Here is a tiny trained network, its code and every weight. The questions are about switching its units off for an input and a class, where a switched-off unit gives its printed mean instead of its output.

import numpy as np


def w(rows, s, z=0):
    codes = np.array(rows[::2]) - 128.0
    scale = np.full(codes.shape[1], s)
    scale[-1] = z or s
    return codes * scale


def norm(h):
    return h / np.sqrt((h * h).mean(-1, keepdims=True) + 1e-5)


def f(y):
    return np.maximum(y, 0)


def log_softmax(a):
    a = a - a.max(-1, keepdims=True)
    return a - np.log(np.exp(a).sum(-1, keepdims=True))


def net(x, mask):
    res = np.array(x, float).reshape(1, 4) / 4 @ E
    u = 0
    for l in range(4):
        y = f(norm(res) @ A[l][:, :-1].T + A[l][:, -1])
        res = res + np.where(mask[u : u + 5], y, B[l][:, -1]) @ B[l][:, :-1]
        u += 5
    return log_softmax(norm(res)[-1] @ U[:, :-1].T + U[:, -1])


A, B = {}, {}
E = w([
[11,136,84,172,68,101,128,191,116,117,107],'x0',
[228,149,104,104,71,132,52,198,173,193,202],'x1',
[128,122,121,133,134,138,128,133,132,130,119],'x2',
[96,103,98,79,99,83,210,140,127,254,110],'x3',
],0.008)
A[0] = w([
[120,109,137,69,164,139,139,128,108,184,139,23],'0.n0',
[100,99,128,91,119,112,154,150,27,76,67,82],'0.n1',
[134,78,169,170,223,131,179,2,82,135,135,105],'0.n2',
[139,79,156,14,111,160,130,44,139,65,74,36],'0.n3',
[121,123,113,49,182,64,236,114,36,208,21,1],'0.n4',
],0.0061,0.0042)
B[0] = w([
[157,165,130,93,161,131,137,119,130,134,101,152],'0.n0',
[129,213,153,141,57,137,205,89,173,59,104,186],'0.n1',
[93,64,69,63,162,119,70,77,33,83,129,254],'0.n2',
[130,152,94,128,165,107,54,48,113,146,147,179],'0.n3',
[103,46,192,39,143,167,161,150,179,81,254,242],'0.n4',
],0.0094,0.0061)
A[1] = w([
[133,192,195,197,98,153,163,88,100,126,56,1],'1.n0',
[106,139,88,45,118,125,204,106,133,225,104,173],'1.n1',
[254,129,184,37,142,178,138,68,90,147,63,196],'1.n2',
[166,136,195,106,155,153,154,99,143,59,93,115],'1.n3',
[130,89,94,53,168,58,176,170,97,204,110,105],'1.n4',
],0.0081,0.0032)
B[1] = w([
[152,141,178,100,26,116,242,126,46,122,107,147],'1.n0',
[154,74,159,174,191,29,254,167,171,85,142,209],'1.n1',
[159,183,120,153,196,221,165,161,151,147,166,254],'1.n2',
[127,129,136,68,121,89,70,137,143,207,73,209],'1.n3',
[135,43,102,155,136,61,95,126,96,132,114,194],'1.n4',
],0.0095,0.0075)
A[2] = w([
[85,110,111,148,32,62,100,179,137,36,120,170],'2.n0',
[133,204,131,146,76,197,122,25,1,86,33,66],'2.n1',
[174,97,81,115,215,92,138,109,139,117,115,98],'2.n2',
[189,137,183,245,195,103,142,127,196,158,117,1],'2.n3',
[92,49,178,146,105,6,176,145,162,246,104,75],'2.n4',
],0.0078,0.003)
B[2] = w([
[179,7,93,135,37,54,148,146,140,144,151,254],'2.n0',
[117,182,81,38,135,98,203,231,86,184,39,234],'2.n1',
[162,133,115,162,115,126,142,195,60,88,199,232],'2.n2',
[210,142,90,138,178,90,118,157,185,108,107,178],'2.n3',
[109,239,135,132,162,155,93,32,88,158,33,244],'2.n4',
],0.011,0.0066)
A[3] = w([
[78,178,114,130,138,197,79,113,66,129,107,4],'3.n0',
[107,76,118,196,108,93,117,55,129,144,100,108],'3.n1',
[135,144,137,129,153,249,117,81,154,138,175,127],'3.n2',
[93,126,113,134,171,104,169,109,103,84,106,140],'3.n3',
[79,97,197,187,50,140,196,93,198,114,139,61],'3.n4',
],0.012,0.0041)
B[3] = w([
[204,248,86,113,191,123,122,163,18,75,135,167],'3.n0',
[131,149,165,119,115,151,57,91,66,157,151,196],'3.n1',
[17,111,176,114,59,111,110,99,168,158,57,217],'3.n2',
[115,145,122,187,81,186,86,142,163,155,140,255],'3.n3',
[139,166,102,209,100,172,108,97,186,16,110,183],'3.n4',
],0.013,0.0068)
U = w([
[125,232,89,57,191,182,128,156,39,76,109,185],'0',
[67,87,82,50,41,55,221,200,116,107,35,185],'1',
[50,11,175,53,203,180,185,94,143,92,229,212],'2',
[71,154,150,232,49,157,173,26,183,50,92,151],'3',
[125,188,184,105,131,209,51,128,242,166,92,130],'4',
[202,21,96,162,26,116,64,173,123,82,210,41],'5',
[241,150,132,166,220,93,194,189,181,162,154,210],'6',
[149,127,137,173,83,44,94,57,52,252,116,7],'7',
],0.014,0.0015)

Each question gives the input, the list of numbers given to net, and the class t.
The units are the neurons (one row each of A and B). Each row of codes is followed by its name. A weight is (code - 128) times the scale printed after its matrix; where a second scale follows, it is the last column's (A, B and U).
mask holds one flag per neuron, layer by layer. A switched-off neuron (its flag False) gives its mean, the last column of its row in B, instead of its output. The means were averaged over made-up inputs and are rounded, as every weight is.
A unit's drop is (log p(t) with every unit on - log p(t) with that unit switched off) / (log p(t) with every unit on - log p(t) with every unit switched off).
The circuit of an input: a set's keep is (log p(t) with only the set's units on - log p(t) with every unit switched off) / (log p(t) with every unit on - log p(t) with every unit switched off). Starting from the 12 units with the biggest drops (on a tie, the unit counted first), units are removed one at a time, each time the one whose removal leaves the highest keep (on an exact tie, the one counted first), for as long as the keep stays at least 0.8.
units of the circuit, in order: the units of the circuit, biggest drop first
unit that matters most: the unit with the biggest drop
top k neurons: the k neurons with the biggest drops, biggest first
top k neurons in layer l: the k neurons of layer l with the biggest drops, biggest first
drop of u: that unit's drop, to one decimal
input [3,5,-2,5], class 7: unit that matters most -> 2.n4
input [-2,-8,-1,6], class 2: top 2 neurons in layer 0 -> 0.n4, 0.n2
input [0,8,6,7], class 6: top 2 neurons in layer 0 -> 0.n2, 0.n0
input [2,7,-4,1], class 7: units of the circuit, in order -> 1.n2, 2.n4
input [3,3,-3,6], class 7: top 2 neurons -> 2.n4, 1.n2
input [1,-8,-4,3], class 3: top 2 neurons -> 0.n1, 3.n4
input [-3,8,1,-7], class 4: top 3 neurons -> 1.n1, 3.n2, 2.n0
input [2,0,0,6], class 3: top 2 neurons -> 0.n4, 0.n2
input [0,8,-1,-7], class 4: top 2 neurons -> 2.n0, 1.n1
input [1,4,8,6], class 7: top 2 neurons -> 1.n4, 2.n4
input [4,-8,8,1], class 3: top 2 neurons -> 0.n4, 3.n4
input [-1,1,6,-3], class 4: top 2 neurons -> 1.n1, 0.n2
input [-8,3,-2,-7], class 4: top 2 neurons -> 3.n2, 1.n1
input [-4,-5,2,7], class 2: units of the circuit, in order -> 0.n4
input [5,-1,-4,7], class 3: top 2 neurons -> 0.n4, 3.n4
input [1,1,2,-8], class 5: top 4 neurons -> 1.n2, 0.n1, 0.n2, 2.n4
input [-4,8,6,-4], class 4: top 3 neurons -> 3.n2, 1.n1, 2.n0
input [1,-5,-5,3], class 3: top 2 neurons -> 0.n1, 3.n4
input [-2,4,2,-4], class 4: top 2 neurons -> 1.n1, 3.n2
input [-8,-2,-6,6], class 2: units of the circuit, in order -> 0.n4
input [1,1,5,4], class 7: top 2 neurons in layer 2 -> 2.n4, 2.n1
input [-8,7,6,-1], class 4: top 4 neurons -> 3.n2, 1.n1, 2.n0, 2.n1
input [-6,0,5,5], class 2: top 2 neurons in layer 0 -> 0.n4, 0.n2
input [-5,2,1,-5], class 4: drop of 3.n2 -> 0.6
input [3,-8,-1,-6], class 1: drop of 2.n1 -> 1.0
input [6,-5,-3,-5], class 1: drop of 2.n1 -> 2.1
input [2,5,-4,8], class 7: units of the circuit, in order -> 2.n4
input [-1,2,0,-1], class 4: drop of 3.n2 -> 0.5
